Here is a tiny trained network, its code and every weight. The questions are about switching its units off for an input and a target symbol, where a switched-off unit gives its printed mean instead of its output.

import numpy as np


def w(rows, s, z=0):
    codes = np.array(rows[::2]) - 128.0
    scale = np.full(codes.shape[1], s)
    scale[-1] = z or s
    return codes * scale


def f(y):
    return np.maximum(y, 0)


def softmax(a):
    e = np.exp(a - a.max(-1, keepdims=True))
    return e / e.sum(-1, keepdims=True)


def log_softmax(a):
    a = a - a.max(-1, keepdims=True)
    return a - np.log(np.exp(a).sum(-1, keepdims=True))


def net(x, mask):
    ids = ['αδζμξπτ'.index(c) for c in x.split()]
    T = len(ids)
    res = E[ids] + P[:T]
    u = 0
    for l in range(2):
        q, k, v = (res @ M[l].T for M in (Q, K, V))
        z = softmax(np.where(np.tri(T) > 0, q @ k.T / 2**0.5, -1e9)) @ v
        res = res + np.where(mask[u], z, O[l][:, -1]) @ O[l][:, :-1]
        u += 1
        y = f(res @ A[l][:, :-1].T + A[l][:, -1])
        res = res + np.where(mask[u : u + 12], y, B[l][:, -1]) @ B[l][:, :-1]
        u += 12
    return log_softmax(res[-1] @ U[:, :-1].T + U[:, -1])


Q, K, V, O, A, B = {}, {}, {}, {}, {}, {}
E = w([
[172,149,63,114,60],'α',
[127,159,158,92,209],'δ',
[164,138,115,61,142],'ζ',
[128,181,76,189,88],'μ',
[123,178,125,147,143],'ξ',
[92,189,149,188,191],'π',
[42,20,4,158,182],'τ',
],0.013)
P = w([
[210,203,88,131,173],'0',
[123,247,54,80,150],'1',
[160,220,63,101,136],'2',
[81,168,79,76,134],'3',
[142,127,109,109,137],'4',
[132,117,124,118,143],'5',
[142,115,121,128,131],'6',
[152,87,154,126,153],'7',
[140,108,131,128,133],'8',
[178,158,138,175,67],'9',
[166,69,171,137,149],'10',
[150,89,154,133,158],'11',
[170,142,166,204,92],'12',
],0.012)
Q[0] = w([
[126,104,173,96,73],'0.h1',
[2,130,67,58,110],'0.h1',
],0.0091)
K[0] = w([
[134,225,169,137,144],'0.h1',
[136,193,3,118,224],'0.h1',
],0.0052)
V[0] = w([
[25,3,45,127,161],'0.h1',
[48,74,100,133,129],'0.h1',
],0.0073)
O[0] = w([
[255,90,122,195,140,160],'0.h1',
[168,66,119,152,172,2],'0.h1',
],0.0073,0.00093)
A[0] = w([
[168,59,157,160,117,87],'0.n1',
[128,170,176,127,132,193],'0.n2',
[229,129,158,154,134,187],'0.n3',
[128,98,147,140,136,146],'0.n4',
[175,203,143,104,178,100],'0.n5',
[5,137,138,87,80,171],'0.n6',
[53,111,144,96,147,132],'0.n7',
[142,124,173,156,167,119],'0.n8',
[190,181,166,118,124,253],'0.n9',
[157,147,155,79,110,109],'0.n10',
[136,131,95,172,174,108],'0.n11',
[118,89,71,130,157,171],'0.n12',
],0.012,0.0039)
B[0] = w([
[71,244,254,88,79,181],'0.n1',
[93,153,78,111,147,202],'0.n2',
[93,61,59,134,145,233],'0.n3',
[161,150,135,120,84,154],'0.n4',
[55,176,150,81,134,228],'0.n5',
[240,121,86,175,157,228],'0.n6',
[138,86,89,131,174,169],'0.n7',
[128,77,103,133,132,164],'0.n8',
[71,80,91,109,109,254],'0.n9',
[132,109,97,52,119,161],'0.n10',
[108,154,105,121,143,216],'0.n11',
[115,134,71,108,140,226],'0.n12',
],0.0091,0.006)
Q[1] = w([
[7,153,95,108,82],'1.h1',
[69,185,144,112,63],'1.h1',
],0.017)
K[1] = w([
[113,87,185,146,92],'1.h1',
[114,110,251,122,120],'1.h1',
],0.021)
V[1] = w([
[193,61,92,49,15],'1.h1',
[159,177,109,251,37],'1.h1',
],0.011)
O[1] = w([
[228,163,11,82,206,116],'1.h1',
[50,154,16,89,85,2],'1.h1',
],0.012,0.0067)
A[1] = w([
[104,118,165,190,151,120],'1.n1',
[73,54,138,130,65,66],'1.n2',
[94,200,117,149,206,149],'1.n3',
[79,145,96,119,88,69],'1.n4',
[119,148,114,183,143,182],'1.n5',
[110,190,117,65,124,210],'1.n6',
[125,62,140,194,133,107],'1.n7',
[143,208,158,109,122,125],'1.n8',
[108,246,149,82,113,117],'1.n9',
[112,83,72,121,126,71],'1.n10',
[177,122,128,178,79,184],'1.n11',
[151,92,201,152,123,1],'1.n12',
],0.012,0.0088)
B[1] = w([
[160,100,130,43,92,211],'1.n1',
[202,82,68,102,87,162],'1.n2',
[153,130,109,60,55,254],'1.n3',
[85,164,113,163,246,170],'1.n4',
[162,78,186,135,121,214],'1.n5',
[134,193,179,218,96,239],'1.n6',
[87,111,85,103,158,194],'1.n7',
[178,22,120,143,224,166],'1.n8',
[135,74,95,183,101,178],'1.n9',
[112,72,190,229,122,196],'1.n10',
[71,184,146,40,191,173],'1.n11',
[90,194,2,88,139,186],'1.n12',
],0.0075,0.0092)
U = w([
[158,198,43,92,29,70],'α',
[43,204,110,49,149,123],'δ',
[168,163,185,146,125,140],'ζ',
[40,214,112,163,89,224],'μ',
[131,147,251,173,17,237],'ξ',
[86,119,94,68,2,102],'π',
[80,15,37,163,171,1],'τ',
],0.0049,0.0035)

Each question gives the input, a string of symbols that net reads in full, and the target symbol t.
The units are the heads (2 rows each of Q, K, V and O) and the neurons (one row each of A and B). Each row of codes is followed by its name. A weight is (code - 128) times the scale printed after its matrix; where a second scale follows, it is the last column's (O, A, B and U).
mask holds one flag per unit, layer by layer, with each layer's heads first. A switched-off unit (its flag False) gives its mean, the last column of its rows in O or B, instead of its output. The means were averaged over made-up inputs and are rounded, as every weight is.
A unit's drop is (log p(t) with every unit on - log p(t) with that unit switched off) / (log p(t) with every unit on - log p(t) with every unit switched off).
The circuit of an input: a set's keep is (log p(t) with only the set's units on - log p(t) with every unit switched off) / (log p(t) with every unit on - log p(t) with every unit switched off). Starting from the 12 units with the biggest drops (on a tie, the unit counted first), units are removed one at a time, each time the one whose removal leaves the highest keep (on an exact tie, the one counted first), for as long as the keep stays at least 0.8.
units of the circuit, in order: the units of the circuit, biggest drop first
unit that matters most: the unit with the biggest drop
top k neurons: the k neurons with the biggest drops, biggest first
top k neurons in layer l: the k neurons of layer l with the biggest drops, biggest first
input ξ ζ π, target ξ: units of the circuit, in order	(1.h1; 0.n5)
input τ ξ ζ, target ζ: top 2 neurons in layer 0	(0.n12; 0.n5)
input μ ζ τ δ δ τ μ μ π μ τ, target μ: unit that matters most	0.n1
input μ ζ δ ξ ξ ξ μ ζ ζ α, target ζ: units of the circuit, in order	(1.h1; 0.n6)
input τ μ μ ζ μ τ ξ α α π, target α: top 4 neurons in layer 0	(0.n2; 0.n1; 0.n11; 0.n12)
input μ ξ δ π ξ ζ μ π μ μ, target π: top 2 neurons in layer 0	(0.n6; 0.n3)
input μ α μ α α, target μ: top 2 neurons in layer 0	(0.n6; 0.n5)
input μ δ μ α, target δ: top 4 neurons	(0.n2; 0.n6; 1.n12; 0.n7)
input ξ α μ, target ξ: units of the circuit, in order	(0.n5; 1.h1)
input τ δ δ α τ δ π ζ π α, target ζ: units of the circuit, in order	(1.h1; 0.n6; 0.n11; 0.n2)
input δ τ μ ζ, target ζ: top 2 neurons in layer 0	(0.n6; 0.n5)
input μ μ μ π μ α δ μ τ τ, target μ: top 3 neurons in layer 0	(0.n6; 0.n1; 0.n3)
input α μ π ξ ζ ζ ζ τ ζ μ α μ, target α: units of the circuit, in order	(1.h1; 0.n7)
input ζ τ τ μ, target τ: units of the circuit, in order	(0.h1; 0.n3)
input α δ π, target α: top neuron	(0.n6)
input τ π α δ μ π π π μ, target π: top 2 neurons	(0.n6; 1.n2)
input δ α δ μ, target α: units of the circuit, in order	(0.h1; 0.n6; 1.h1; 0.n1)
input μ τ μ π π τ α δ μ μ α μ ζ, target α: top 2 neurons	(0.n2; 0.n1)
input ξ π ξ, target ξ: units of the circuit, in order	(1.h1; 0.n5)
input τ ζ α μ μ, target μ: top neuron	(0.n6)
input ξ α α, target ξ: units of the circuit, in order	(0.n5; 1.h1)
input μ ξ δ δ ζ, target ξ: top 3 neurons in layer 0	(0.n6; 0.n1; 0.n7)
input δ τ π τ π τ π, target τ: top 2 neurons in layer 0	(0.n3; 0.n8)
